Below is a small trained network, with its code and all its weights. Each question gives an input and a target symbol and asks what happens when units are switched off, that is, made to give their printed mean instead of their output.

import numpy as np


def w(rows, s, z=0):
    codes = np.array(rows[::2]) - 128.0
    scale = np.full(codes.shape[1], s)
    scale[-1] = z or s
    return codes * scale


def f(y):
    return np.maximum(y, 0)


def softmax(a):
    e = np.exp(a - a.max(-1, keepdims=True))
    return e / e.sum(-1, keepdims=True)


def log_softmax(a):
    a = a - a.max(-1, keepdims=True)
    return a - np.log(np.exp(a).sum(-1, keepdims=True))


def net(x, mask):
    ids = ['αγδεζηλπτψ'.index(c) for c in x.split()]
    T = len(ids)
    res = E[ids] + P[:T]
    u = 0
    for l in range(2):
        r = res
        for j in range(2):
            rows = slice(3 * j, 3 * j + 3)
            q, k, v = (r @ M[l][rows].T for M in (Q, K, V))
            z = softmax(np.where(np.tri(T) > 0, q @ k.T / 3**0.5, -1e9)) @ v
            o = O[l][rows]
            res = res + np.where(mask[u + j], z, o[:, -1]) @ o[:, :-1]
        u += 2
        y = f(res @ A[l][:, :-1].T + A[l][:, -1])
        res = res + np.where(mask[u : u + 16], y, B[l][:, -1]) @ B[l][:, :-1]
        u += 16
    return log_softmax(res[-1] @ U[:, :-1].T + U[:, -1])


Q, K, V, O, A, B = {}, {}, {}, {}, {}, {}
E = w([
[148,185,22,207],'α',
[133,120,246,142],'γ',
[172,139,42,146],'δ',
[134,183,138,70],'ε',
[94,136,173,96],'ζ',
[181,116,48,90],'η',
[129,224,163,26],'λ',
[183,157,58,60],'π',
[46,118,171,131],'τ',
[63,59,118,194],'ψ',
],0.013)
P = w([
[63,188,74,53],'0',
[132,201,107,145],'1',
[159,195,129,182],'2',
[162,120,129,159],'3',
[157,72,123,132],'4',
[148,3,117,85],'5',
],0.0066)
Q[0] = w([
[2,70,117,139],'0.h0',
[221,71,46,203],'0.h0',
[101,75,152,186],'0.h0',
[84,113,74,107],'0.h1',
[105,65,126,138],'0.h1',
[107,104,127,187],'0.h1',
],0.008)
K[0] = w([
[145,204,44,186],'0.h0',
[254,40,114,147],'0.h0',
[120,155,154,211],'0.h0',
[114,97,87,137],'0.h1',
[114,88,135,119],'0.h1',
[101,80,150,145],'0.h1',
],0.0091)
V[0] = w([
[40,73,96,164],'0.h0',
[130,215,69,226],'0.h0',
[146,155,112,177],'0.h0',
[2,105,106,4],'0.h1',
[65,158,17,27],'0.h1',
[139,141,185,172],'0.h1',
],0.0057)
O[0] = w([
[109,142,63,190,99],'0.h0',
[32,68,114,67,253],'0.h0',
[85,49,77,84,168],'0.h0',
[124,233,149,253,99],'0.h1',
[99,243,103,152,234],'0.h1',
[163,65,174,96,94],'0.h1',
],0.0055,0.0041)
A[0] = w([
[133,160,226,133,253],'0.n0',
[153,46,155,180,65],'0.n1',
[73,112,200,210,223],'0.n2',
[198,167,79,30,62],'0.n3',
[168,209,82,70,91],'0.n4',
[235,154,87,135,232],'0.n5',
[38,76,155,214,93],'0.n6',
[161,150,113,23,80],'0.n7',
[232,61,254,133,75],'0.n8',
[168,43,71,196,195],'0.n9',
[37,173,146,76,170],'0.n10',
[222,161,80,116,70],'0.n11',
[26,121,228,184,177],'0.n12',
[184,74,220,107,88],'0.n13',
[118,96,156,23,172],'0.n14',
[145,127,163,89,195],'0.n15',
],0.0077,0.0042)
B[0] = w([
[57,173,103,40,192],'0.n0',
[203,129,129,65,143],'0.n1',
[84,55,102,196,191],'0.n2',
[160,101,161,228,194],'0.n3',
[155,117,156,225,227],'0.n4',
[185,170,86,182,254],'0.n5',
[189,84,185,177,166],'0.n6',
[180,119,198,168,171],'0.n7',
[101,141,13,86,166],'0.n8',
[156,95,31,90,220],'0.n9',
[61,157,184,162,202],'0.n10',
[181,90,140,239,185],'0.n11',
[66,18,147,195,200],'0.n12',
[105,177,2,109,158],'0.n13',
[211,169,142,122,183],'0.n14',
[135,167,123,75,168],'0.n15',
],0.007,0.0056)
Q[1] = w([
[184,188,147,228],'1.h0',
[201,33,62,222],'1.h0',
[136,2,48,157],'1.h0',
[54,82,143,72],'1.h1',
[126,190,139,39],'1.h1',
[201,124,29,104],'1.h1',
],0.0099)
K[1] = w([
[125,109,243,248],'1.h0',
[199,60,226,85],'1.h0',
[199,54,167,37],'1.h0',
[101,136,30,88],'1.h1',
[155,255,53,84],'1.h1',
[200,88,180,47],'1.h1',
],0.0065)
V[1] = w([
[202,115,125,171],'1.h0',
[108,178,12,65],'1.h0',
[90,45,49,145],'1.h0',
[127,153,76,142],'1.h1',
[118,105,78,114],'1.h1',
[189,110,104,82],'1.h1',
],0.012)
O[1] = w([
[157,172,195,55,226],'1.h0',
[1,189,51,159,119],'1.h0',
[93,160,198,189,240],'1.h0',
[95,162,145,99,220],'1.h1',
[85,165,164,161,134],'1.h1',
[155,206,106,187,1],'1.h1',
],0.0085,0.0067)
A[1] = w([
[59,191,113,172,150],'1.n0',
[221,94,140,119,51],'1.n1',
[36,117,85,98,11],'1.n2',
[156,159,44,161,115],'1.n3',
[69,180,191,85,127],'1.n4',
[144,197,230,51,109],'1.n5',
[188,139,87,254,102],'1.n6',
[172,190,124,170,161],'1.n7',
[177,111,81,184,165],'1.n8',
[58,132,113,199,194],'1.n9',
[190,185,90,125,132],'1.n10',
[62,69,65,120,111],'1.n11',
[178,158,114,169,174],'1.n12',
[172,62,121,107,137],'1.n13',
[69,134,203,198,90],'1.n14',
[165,205,53,149,156],'1.n15',
],0.0093,0.012)
B[1] = w([
[97,110,182,78,226],'1.n0',
[90,121,73,46,183],'1.n1',
[254,146,104,145,178],'1.n2',
[134,213,109,210,164],'1.n3',
[175,62,74,142,168],'1.n4',
[141,121,14,187,179],'1.n5',
[35,61,96,156,168],'1.n6',
[93,78,224,113,182],'1.n7',
[150,62,179,172,177],'1.n8',
[89,100,124,63,251],'1.n9',
[170,165,171,114,184],'1.n10',
[158,149,58,148,193],'1.n11',
[133,99,202,130,185],'1.n12',
[154,121,66,74,176],'1.n13',
[235,149,122,131,200],'1.n14',
[110,248,148,139,195],'1.n15',
],0.0088,0.018)
U = w([
[89,177,86,91,168],'α',
[149,202,200,200,125],'γ',
[146,111,70,227,124],'δ',
[123,64,207,160,162],'ε',
[25,134,245,38,123],'ζ',
[194,109,45,151,3],'η',
[85,130,127,196,175],'λ',
[187,158,91,237,102],'π',
[71,3,79,26,127],'τ',
[199,170,179,66,130],'ψ',
],0.008,0.0069)

Each question gives the input, a string of symbols that net reads in full, and the target symbol t.
The units are the heads (3 rows each of Q, K, V and O) and the neurons (one row each of A and B). Each row of codes is followed by its name. A weight is (code - 128) times the scale printed after its matrix; where a second scale follows, it is the last column's (O, A, B and U).
mask holds one flag per unit, layer by layer, with each layer's heads first. A switched-off unit (its flag False) gives its mean, the last column of its rows in O or B, instead of its output. The means were averaged over made-up inputs and are rounded, as every weight is.
A unit's drop is (log p(t) with every unit on - log p(t) with that unit switched off) / (log p(t) with every unit on - log p(t) with every unit switched off).
The circuit of an input: a set's keep is (log p(t) with only the set's units on - log p(t) with every unit switched off) / (log p(t) with every unit on - log p(t) with every unit switched off). Starting from the 12 units with the biggest drops (on a tie, the unit counted first), units are removed one at a time, each time the one whose removal leaves the highest keep (on an exact tie, the one counted first), for as long as the keep stays at least 0.8.
circuit, biggest first: the units of the circuit, biggest drop first
most important unit: the unit with the biggest drop
k most important neurons: the k neurons with the biggest drops, biggest first
which heads matter: for each layer, one digit per head in row order, 1 if its drop is at least 0.15 and else 0, layers parted by /
input α ζ ψ α, target ε: which heads matter	00 / 10
input ζ α ψ α α δ, target ζ: most important unit	1.h0
input ζ α ζ δ, target δ: 4 most important neurons	(0.n5 0.n9 1.n0 0.n0)
input ψ π ζ ψ γ, target τ: circuit, biggest first	(0.n8 1.n15 1.n3)
input π α α, target ψ: which heads matter	00 / 10
input α α η, target γ: which heads matter	00 / 01
input α α α π ζ, target τ: 3 most important neurons	(1.n4 1.n9 1.n0)
input ψ δ ψ ε, target π: which heads matter	01 / 10
input π α α ψ α α, target ε: 2 most important neurons	(0.n6 0.n0)
input α ψ π δ, target ε: which heads matter	01 / 10
input α ψ α α τ, target τ: circuit, biggest first	(1.n15 0.h0)
input α δ α α ψ γ, target τ: circuit, biggest first	(1.n15 0.n8)
input ε π τ α, target τ: which heads matter	01 / 11
input ζ γ π γ δ, target ψ: 3 most important neurons	(0.n13 0.n8 0.n7)
input τ π π π α η, target ψ: which heads matter	10 / 10
input α γ τ π, target τ: circuit, biggest first	(1.n1 1.h0 0.n9 1.n15)
input α γ π λ ψ, target ε: 2 most important neurons	(0.n6 0.n9)
input α π η, target ψ: which heads matter	00 / 10
input ψ α π π α δ, target ψ: 3 most important neurons	(0.n7 0.n3 0.n0)
input τ α α γ γ α, target λ: most important unit	1.n3
